Here is a tiny trained network, its code and every weight. The questions are about switching its units off for an input and a class, where a switched-off unit gives its printed mean instead of its output.

import numpy as np


def w(rows, s, z=0):
    codes = np.array(rows[::2]) - 128.0
    scale = np.full(codes.shape[1], s)
    scale[-1] = z or s
    return codes * scale


def f(y):
    return y / 2 * (1 + np.tanh(0.7978845608 * (y + 0.044715 * y**3)))


def log_softmax(a):
    a = a - a.max(-1, keepdims=True)
    return a - np.log(np.exp(a).sum(-1, keepdims=True))


def net(x, mask):
    res = np.array(x, float).reshape(1, 5) / 4 @ E
    y = f(res @ A[0][:, :-1].T + A[0][:, -1])
    res = res + np.where(mask, y, B[0][:, -1]) @ B[0][:, :-1]
    return log_softmax(res[-1] @ U[:, :-1].T + U[:, -1])


A, B = {}, {}
E = w([
[156,81,121,107,130,92,130,120,114],'x0',
[101,179,94,56,32,161,184,179,103],'x1',
[140,54,245,71,121,35,163,172,182],'x2',
[166,235,122,123,133,37,114,83,132],'x3',
[71,156,53,88,221,97,148,155,170],'x4',
],0.011)
A[0] = w([
[148,83,168,128,84,140,123,104,26,53],'neuron 1',
[60,45,126,139,134,178,146,150,113,73],'neuron 2',
[170,118,157,104,137,117,221,95,195,108],'neuron 3',
[108,145,115,39,19,127,155,132,90,5],'neuron 4',
[71,107,53,130,167,93,156,180,198,140],'neuron 5',
[147,107,167,159,171,119,72,94,106,146],'neuron 6',
[81,95,206,205,107,64,215,123,222,113],'neuron 7',
[151,152,160,183,43,103,98,126,125,82],'neuron 8',
[162,125,2,240,145,166,82,91,95,159],'neuron 9',
[168,122,177,156,84,165,89,152,107,26],'neuron 10',
],0.0087,0.0011)
B[0] = w([
[132,139,122,81,185,155,135,149,84,190],'neuron 1',
[196,168,199,96,183,107,174,3,185,193],'neuron 2',
[127,136,91,116,91,108,203,159,150,172],'neuron 3',
[56,103,142,95,106,132,76,112,216,211],'neuron 4',
[79,97,198,152,195,158,126,190,83,203],'neuron 5',
[110,107,98,102,152,158,87,125,186,178],'neuron 6',
[91,120,137,152,47,152,140,128,118,208],'neuron 7',
[160,131,222,90,149,166,122,140,91,174],'neuron 8',
[96,118,156,168,92,149,150,81,113,247],'neuron 9',
[115,114,180,122,149,200,120,120,113,175],'neuron 10',
],0.011,0.012)
U = w([
[61,69,112,115,154,151,2,109,216,93],'0',
[133,190,157,91,184,105,171,62,152,192],'1',
[78,80,117,165,82,140,195,118,75,105],'2',
[93,112,153,95,203,158,95,180,50,65],'3',
[108,129,128,118,157,143,126,113,139,255],'4',
[206,168,81,113,170,131,173,128,126,53],'5',
],0.0088,0.004)

Each question gives the input, the list of numbers given to net, and the class t.
The units are the neurons (one row each of A and B). Each row of codes is followed by its name. A weight is (code - 128) times the scale printed after its matrix; where a second scale follows, it is the last column's (A, B and U).
mask holds one flag per neuron, in row order. A switched-off neuron (its flag False) gives its mean, the last column of its row in B, instead of its output. The means were averaged over made-up inputs and are rounded, as every weight is.
A unit's drop is (log p(t) with every unit on - log p(t) with that unit switched off) / (log p(t) with every unit on - log p(t) with every unit switched off).
The circuit of an input: a set's keep is (log p(t) with only the set's units on - log p(t) with every unit switched off) / (log p(t) with every unit on - log p(t) with every unit switched off). Starting from all 10 units, units are removed one at a time, each time the one whose removal leaves the highest keep (on an exact tie, the one counted first), for as long as the keep stays at least 0.8.
units of the circuit, in order: the units of the circuit, biggest drop first
unit that matters most: the unit with the biggest drop
k most important neurons: the k neurons with the biggest drops, biggest first
drop of u: that unit's drop, to one decimal
input [-1,1,-6,-1,2], class 2: most important neuron -> (neuron 9)
input [-2,-5,-3,5,-7], class 3: units of the circuit, in order -> (neuron 8; neuron 2)
input [4,-1,-2,1,5], class 3: units of the circuit, in order -> (neuron 5; neuron 2)
input [-2,-2,4,-4,1], class 1: 3 most important neurons -> (neuron 2; neuron 4; neuron 9)
input [-6,2,5,2,7], class 3: 3 most important neurons -> (neuron 5; neuron 9; neuron 2)
input [1,5,1,0,5], class 0: 2 most important neurons -> (neuron 4; neuron 1)
input [5,-7,0,-8,1], class 1: 2 most important neurons -> (neuron 2; neuron 4)
input [2,1,-6,1,-7], class 3: units of the circuit, in order -> (neuron 1; neuron 8)
input [-7,-5,-7,-2,5], class 2: 2 most important neurons -> (neuron 9; neuron 4)
input [6,1,6,3,-7], class 3: 3 most important neurons -> (neuron 1; neuron 8; neuron 9)
input [-1,-4,8,2,5], class 2: units of the circuit, in order -> (neuron 7; neuron 3)
input [3,0,-5,5,-6], class 3: units of the circuit, in order -> (neuron 2; neuron 8)
input [-1,-4,-5,1,4], class 2: 3 most important neurons -> (neuron 9; neuron 4; neuron 2)
input [2,-6,-8,3,-2], class 2: unit that matters most -> neuron 9
input [7,-3,-5,2,-8], class 3: 2 most important neurons -> (neuron 1; neuron 8)
input [-3,7,7,-1,-5], class 0: 2 most important neurons -> (neuron 4; neuron 9)
input [-2,0,7,1,7], class 2: 2 most important neurons -> (neuron 7; neuron 3)
input [3,-4,-6,-7,1], class 1: drop of neuron 2 -> 0.9
input [0,4,-7,3,4], class 2: drop of neuron 9 -> 0.6
input [4,7,-1,-2,-5], class 0: drop of neuron 4 -> 1.2
input [-6,-7,-8,2,-4], class 2: units of the circuit, in order -> (neuron 9)
